55 5 -40 -68 -37 35 -25 33 31 27 -33 -24 -69 -25 9 -7 7 -51 -34 7 22 11 -64 37 -1 -8 1 7 -18 24 32 102 -99 69 7 -2 => D
51 -16 -42 -61 -47 22 -23 20 42 31 -41 -19 -53 -36 1 -12 1 -48 -42 -7 11 9 -62 56 3 -7 -2 2 -25 19 31 82 -100 66 -15 2 => H
5 -19 -20 -1 2 -19 -17 -1 80 6 8 73 -20 -9 -1 14 7 -56 -62 -37 48 2 -4 -13 16 -57 43 28 32 25 -78 11 20 89 43 -81 => T
30 21 34 -13 6 28 -3 11 29 36 -32 9 -21 31 -26 -15 -28 -16 -73 -36 14 -18 -52 5 38 -23 64 -32 -41 2 20 57 -70 64 29 -54 => K
23 7 44 -19 15 31 19 15 20 46 -13 15 -16 42 -25 5 -47 2 -70 -37 0 -29 -78 3 48 -9 68 -44 -49 -1 27 61 -80 56 29 -32 => J
39 16 -10 -76 -31 30 -2 25 17 13 -29 -5 -44 -3 14 3 -10 -43 -58 18 21 -3 -63 60 -7 40 3 7 -17 -4 48 77 -107 53 -5 18 => C
29 4 32 -20 14 29 11 19 10 43 -15 18 -20 36 -28 -3 -40 -5 -68 -36 4 -31 -67 -2 46 -18 57 -40 -54 -2 29 61 -78 62 31 -32 => J
45 7 37 -20 -5 14 12 2 33 31 -23 -35 -11 28 -8 21 -46 -5 -44 -35 30 -36 -58 -3 45 -39 15 -39 -32 -9 22 41 -108 19 13 -21 => F
11 -13 -16 -2 21 -27 -12 -11 60 -2 20 91 -3 -10 2 22 -4 -42 -57 -31 47 7 17 -19 4 -45 40 30 22 13 -74 13 17 64 48 -87 => F
35 -3 34 -27 13 27 0 5 16 33 -18 2 -33 43 -22 -6 -41 -11 -73 -40 3 -31 -72 -1 43 -32 69 -37 -41 4 20 61 -72 56 20 -33 => G
3 -16 -22 -7 11 -31 -16 -3 79 15 27 94 -9 -5 -5 26 9 -46 -61 -37 58 -8 0 -1 17 -70 26 18 18 23 -64 13 32 81 53 -76 => N
14 -21 -34 -24 -6 -22 -27 15 62 22 5 76 -36 -4 12 23 5 -25 -61 -31 45 -12 -7 -23 16 -49 16 28 7 27 -36 21 -9 43 44 -72 => G
31 15 29 -28 12 32 -4 23 16 41 -39 7 -26 37 -21 -12 -30 -7 -79 -30 2 -18 -65 4 32 -29 64 -34 -43 10 19 60 -71 54 33 -42 => K
40 18 -11 -79 -54 31 -19 34 19 21 -23 -17 -45 -7 3 -1 -2 -58 -41 11 36 -7 -66 69 -9 27 -8 14 -16 0 44 74 -87 32 -27 9 => T
16 -16 -22 -21 -6 -26 -23 14 67 16 9 77 -29 -8 10 21 4 -30 -62 -35 42 -2 -9 -18 21 -46 25 30 16 24 -40 30 0 48 38 -68 => G
29 6 38 -25 19 27 14 17 23 37 -13 18 -22 42 -16 -14 -38 -12 -89 -29 6 -23 -73 14 41 -12 66 -38 -39 -2 24 48 -79 66 25 -29 => C
29 19 30 -34 17 33 2 26 5 37 -24 5 -35 39 -15 -6 -40 -3 -85 -31 -6 -26 -85 9 39 -14 67 -38 -44 9 21 75 -72 61 28 -23 => M
25 22 -7 -54 -33 33 -13 10 26 10 -34 -9 -48 -10 -10 11 -14 -50 -34 18 21 1 -64 52 -10 33 15 11 -28 2 34 83 -93 24 5 2 => P
8 -5 -11 -7 -18 -27 -11 24 77 14 10 72 -22 -13 2 10 12 -41 -66 -30 43 2 -10 -8 18 -56 32 35 16 22 -63 21 14 62 35 -76 => T
63 0 -47 -65 -52 24 -20 33 31 20 -35 -31 -53 -35 6 -3 -6 -46 -22 0 27 6 -54 46 -1 -7 -4 12 -23 17 23 86 -114 58 -3 -5 => F
1 -28 -23 12 15 -25 -11 -12 78 12 15 94 -9 -8 0 19 -2 -37 -66 -45 44 7 5 -8 8 -44 28 19 25 16 -66 0 18 76 45 -83 => H
51 -3 -51 -87 -36 34 -30 44 33 21 -31 -12 -62 -43 8 -3 11 -54 -43 9 12 11 -68 48 11 1 -3 10 -31 30 29 101 -102 66 -7 5 => M
55 -16 -50 -80 -45 34 -18 34 32 31 -27 -15 -50 -37 3 2 2 -48 -32 -5 11 -4 -67 41 5 -4 -11 1 -34 17 41 94 -109 73 -9 8 => J
53 0 -48 -84 -38 30 -30 38 32 20 -37 -16 -57 -43 7 3 14 -52 -47 6 11 5 -72 46 14 -6 -5 5 -28 30 31 99 -106 63 -16 7 => M
28 2 36 -19 14 36 20 12 24 27 -21 -8 -22 42 -23 -2 -36 -19 -73 -35 0 -31 -74 8 37 -22 72 -38 -47 -5 14 58 -83 55 26 -28 => T
26 12 50 -26 5 29 16 6 19 36 -41 2 -17 47 -20 2 -46 -2 -75 -33 3 -28 -77 6 51 -26 66 -42 -47 0 43 72 -74 53 19 -20 => Q
17 7 -13 -5 -11 -24 -17 27 68 21 7 70 -33 -9 18 15 11 -19 -57 -27 45 6 -5 -25 6 -51 17 25 16 19 -34 39 2 59 53 -69 => D
42 4 -11 -78 -26 36 -11 5 6 9 -29 -21 -52 -4 2 16 -10 -48 -38 10 18 -12 -59 51 -4 40 1 7 -22 0 51 83 -102 17 -18 12 => G
32 15 39 -21 12 22 10 5 10 36 -27 3 -21 47 -21 -4 -48 -1 -65 -25 14 -25 -66 5 42 -14 65 -36 -42 -3 20 56 -85 41 28 -35 => F
63 4 -46 -77 -48 32 -26 30 33 31 -36 -29 -68 -26 8 -8 6 -48 -41 2 18 5 -73 36 -4 -19 -8 5 -23 26 35 109 -97 70 -3 0 => D
11 -4 -16 8 -21 -40 -16 12 80 25 9 76 -19 -18 3 3 11 -30 -53 -37 59 4 9 -3 22 -67 5 25 12 6 -33 16 -2 70 34 -73 => H
39 21 6 -82 -49 34 -9 19 11 15 -45 -13 -37 -6 6 14 -11 -40 -46 15 21 -4 -60 59 -4 31 -1 12 -35 -4 72 98 -90 23 -24 20 => Q
35 -8 30 -32 6 23 0 8 23 39 -21 -19 -28 38 -5 20 -45 -3 -57 -36 14 -44 -67 -4 40 -30 32 -43 -35 3 23 42 -89 20 23 -21 => G
14 -5 -23 -15 -14 -26 -14 30 62 24 8 78 -25 -13 5 18 3 -19 -54 -37 42 -10 -8 -20 19 -55 3 29 2 16 -31 33 -6 68 47 -63 => J
7 -25 -20 1 10 -26 -18 -10 79 20 13 85 -7 -6 0 20 -6 -39 -66 -49 52 6 0 -1 3 -57 25 18 30 13 -62 8 20 81 45 -74 => H
34 10 36 -23 10 30 8 22 7 39 -20 14 -24 39 -27 -4 -45 -3 -68 -39 0 -30 -73 -1 43 -19 64 -36 -55 3 28 73 -77 66 33 -29 => J
11 1 -19 6 5 -24 -31 8 76 5 8 77 -14 -17 8 22 2 -34 -69 -35 51 -6 8 -18 5 -35 27 22 43 24 -64 11 22 78 48 -78 => E
43 18 35 -24 -27 17 9 22 38 37 -29 -42 -17 35 -7 15 -37 -10 -48 -38 32 -49 -70 6 38 -58 13 -40 -31 -6 24 42 -99 37 14 -19 => T
10 -4 -20 -13 -3 -24 -24 20 79 20 4 87 -7 -21 1 20 17 -35 -70 -37 41 13 8 -12 13 -47 26 31 11 23 -51 30 8 44 46 -77 => K
40 15 33 -19 15 28 -4 22 18 29 -27 -4 -23 32 -24 -7 -39 -7 -90 -37 0 -26 -66 5 34 1 67 -37 -31 4 17 68 -72 56 25 -26 => E
13 -8 -26 -6 0 -21 -22 2 89 26 14 80 -28 -4 15 15 8 -34 -65 -36 62 -2 -9 -23 4 -55 17 19 32 22 -45 23 12 89 56 -84 => D
33 17 34 -23 6 29 1 12 26 39 -36 2 -25 35 -25 -17 -37 -11 -81 -38 0 -18 -65 10 34 -20 68 -35 -35 7 17 66 -67 67 30 -39 => K
28 6 29 -19 25 26 17 7 23 24 -21 -1 -23 42 -18 8 -37 -4 -62 -34 -3 -40 -73 6 36 -38 57 -44 -49 -5 18 57 -60 59 36 -28 => N
51 -9 -47 -70 -51 28 -26 33 48 24 -47 -33 -63 -34 -8 -4 -5 -53 -30 5 12 4 -79 42 -2 -19 -1 8 -31 26 17 94 -95 59 12 9 => P
44 17 -7 -70 -34 33 -6 13 25 23 -28 -20 -48 -3 8 11 2 -40 -43 12 25 0 -63 39 0 48 -9 1 -24 -1 63 99 -107 18 -13 7 => D
12 -8 -2 -15 -1 -25 -25 -3 71 16 6 96 6 -9 -4 27 6 -49 -63 -38 62 6 4 -7 16 -60 30 28 20 19 -43 27 38 66 29 -79 => Q
20 -10 -19 -9 6 -27 -20 -8 71 7 1 71 -9 -7 2 26 -16 -31 -58 -37 50 3 -2 -14 1 -53 29 27 32 18 -77 17 23 75 50 -78 => F
40 7 38 -24 -1 16 12 14 47 37 -20 -20 -9 36 2 15 -43 -3 -58 -36 24 -36 -66 2 40 -31 21 -48 -27 -10 21 33 -90 48 22 -22 => C
26 26 39 -27 5 20 4 17 29 33 -22 -13 -18 33 5 21 -36 -1 -52 -26 21 -38 -65 1 46 -29 31 -44 -32 0 24 51 -95 40 26 -22 => M
27 22 41 -9 -22 12 3 6 51 35 -25 -31 -23 30 -10 7 -46 -9 -36 -32 28 -43 -69 0 36 -55 20 -40 -35 -7 27 44 -95 40 30 -23 => P
32 16 44 -12 -9 14 8 1 51 28 -35 -36 -18 32 -18 14 -48 -8 -39 -32 17 -34 -71 -6 41 -48 27 -45 -35 -9 21 54 -96 36 35 -18 => P
50 -2 -41 -67 -51 26 -27 29 47 23 -43 -22 -58 -32 -9 -8 -4 -55 -28 11 18 3 -72 41 5 -14 2 3 -39 25 25 92 -102 58 7 -1 => P
36 9 36 -35 -17 18 11 11 39 41 -47 -23 -8 35 2 26 -44 9 -55 -34 16 -47 -75 3 42 -42 14 -47 -41 -2 47 55 -88 28 13 -10 => Q
32 13 -11 -73 -36 30 -7 12 31 17 -21 -7 -47 -8 2 14 -2 -45 -37 17 21 -11 -65 65 4 32 0 3 -38 3 60 87 -90 32 -13 12 => N
31 7 41 -6 -12 5 21 3 53 41 -19 -25 -7 32 -7 8 -41 2 -45 -46 22 -28 -63 10 52 -44 11 -50 -24 -20 32 36 -98 40 7 -23 => H
60 -9 -39 -72 -35 32 -13 33 34 14 -31 -19 -51 -31 8 -11 1 -57 -45 4 9 11 -59 47 2 0 13 4 -25 16 24 89 -108 87 -2 5 => C
55 -10 -50 -76 -40 31 -23 22 53 15 -28 -23 -51 -33 7 7 7 -56 -22 2 15 -3 -69 51 5 -18 -5 2 -36 17 32 88 -84 73 -10 -5 => N
10 -13 -26 -10 -9 -25 -8 27 77 12 5 72 -25 -14 6 11 8 -37 -69 -31 39 -3 -11 -7 9 -55 26 31 23 23 -63 20 8 72 50 -62 => T
8 -12 -19 -11 -11 -35 -26 14 63 15 20 82 -34 -11 12 6 6 -35 -60 -32 47 -6 3 -17 24 -56 23 31 21 19 -49 18 10 62 37 -74 => G
32 1 30 -25 11 34 10 17 23 35 -29 -3 -25 45 -24 -2 -44 -11 -77 -36 -3 -30 -85 6 31 -27 72 -44 -38 5 7 57 -64 60 28 -27 => T
6 -5 -17 -5 13 -20 -19 -9 75 14 19 85 -25 1 14 12 10 -38 -59 -32 51 4 2 -31 8 -49 28 22 30 20 -49 26 17 80 51 -88 => D
47 26 -10 -69 -37 34 -30 27 16 12 -32 -21 -42 -16 5 12 -3 -47 -54 9 26 -3 -52 54 -10 64 -3 11 -8 -2 57 89 -98 18 -23 15 => E
16 7 -14 -3 -2 -29 -25 33 60 3 0 66 -22 -23 11 18 5 -19 -72 -28 29 1 8 -19 4 -32 20 30 27 18 -51 31 11 49 45 -55 => E
5 -14 -28 -3 4 -23 -25 -3 93 18 0 90 -9 -17 -4 19 12 -44 -70 -37 58 9 10 -15 22 -48 25 21 29 31 -64 10 7 78 55 -89 => K
28 16 45 -31 -12 29 -1 15 21 47 -39 11 -27 48 -14 -9 -50 -4 -88 -35 12 -29 -83 17 41 -16 69 -31 -43 7 46 69 -63 64 16 -25 => Q
41 15 43 -19 -3 14 15 16 42 30 -28 -23 -14 31 -2 10 -45 -2 -59 -35 16 -33 -69 9 35 -34 30 -43 -20 -2 15 40 -87 61 28 -16 => C
29 8 38 -20 -2 12 10 0 43 32 -15 -14 -13 34 -11 24 -34 -6 -46 -32 23 -45 -61 6 48 -45 23 -47 -45 -2 28 44 -78 37 20 -25 => N
52 -5 -34 -82 -60 30 -27 30 33 32 -48 -25 -57 -27 2 -10 0 -57 -37 0 28 2 -64 53 15 -22 -4 12 -32 24 46 99 -94 72 -14 7 => Q
5 -9 -18 -1 6 -31 -20 -8 79 0 2 86 -7 -11 -11 18 6 -49 -56 -28 53 3 -2 -16 6 -65 30 19 24 14 -58 23 6 82 58 -65 => P
59 -18 -53 -82 -39 35 -27 25 28 21 -29 -23 -64 -30 8 -4 5 -57 -39 -5 11 -4 -70 43 4 -14 5 8 -26 22 36 90 -107 60 -19 -5 => G
13 1 -17 -6 8 -27 -15 -7 76 10 19 87 -20 -3 8 13 8 -38 -60 -33 50 9 -1 -24 3 -51 22 24 40 18 -55 31 32 86 48 -85 => D
30 7 39 -23 5 22 7 16 36 43 -26 -2 -12 29 -11 26 -48 6 -53 -38 14 -39 -70 -3 43 -26 30 -40 -39 5 22 50 -82 39 33 -23 => J
66 13 -45 -73 -44 33 -34 46 31 17 -50 -37 -54 -36 8 8 -7 -41 -47 3 9 0 -66 44 -8 5 4 7 -15 28 22 102 -101 59 0 6 => E
41 22 29 -21 12 28 -2 21 22 28 -30 -14 -23 36 -15 -3 -42 -3 -80 -36 6 -33 -66 6 29 1 49 -40 -22 -8 32 64 -82 56 25 -22 => E
53 -4 -49 -71 -51 31 -35 31 48 25 -48 -29 -65 -32 -7 -11 0 -58 -24 6 21 4 -77 42 -1 -20 -4 7 -31 20 30 91 -96 66 2 -2 => P
27 11 35 -23 5 18 7 9 34 32 -19 -11 -20 35 -8 26 -42 -4 -52 -29 14 -43 -72 9 42 -51 33 -43 -40 6 15 46 -70 39 29 -19 => N
0 -9 -26 -8 15 -27 -17 3 83 11 25 96 -12 -16 5 24 12 -45 -68 -36 50 7 -5 -16 31 -52 33 21 31 27 -72 21 15 88 48 -82 => M
12 -22 -27 -14 14 -23 -13 -5 73 14 9 81 -9 -8 6 31 -12 -33 -70 -33 49 1 -7 -13 11 -54 30 24 25 21 -69 15 -1 64 53 -68 => F
36 7 33 -27 -10 16 6 25 36 46 -19 -11 -16 25 -11 15 -43 2 -53 -41 20 -37 -74 3 46 -44 16 -38 -33 0 27 52 -86 51 23 -15 => J
24 15 38 -9 1 24 -1 11 31 35 -22 -1 -30 40 -26 -15 -41 -16 -61 -32 17 -31 -74 2 37 -35 57 -37 -44 -7 31 52 -83 55 33 -32 => P
61 -17 -47 -92 -41 33 -31 30 23 27 -37 -19 -69 -28 1 -10 2 -54 -39 9 14 2 -68 47 8 -3 2 8 -29 28 40 93 -104 56 -13 2 => G
39 21 -4 -82 -36 28 0 28 20 15 -23 -8 -40 -2 15 7 -16 -39 -55 18 20 -3 -65 67 -13 38 -4 12 -22 -4 43 78 -98 39 -6 18 => C
34 20 39 -23 -4 25 6 15 22 36 -30 -5 -25 46 -33 -17 -32 -19 -65 -29 19 -30 -73 13 44 -32 60 -39 -42 -1 25 60 -75 66 19 -36 => T
32 11 34 -23 21 32 8 10 19 37 -22 10 -33 48 -18 -7 -33 -3 -83 -30 2 -19 -77 -6 34 -12 64 -38 -39 6 25 74 -72 53 34 -36 => D
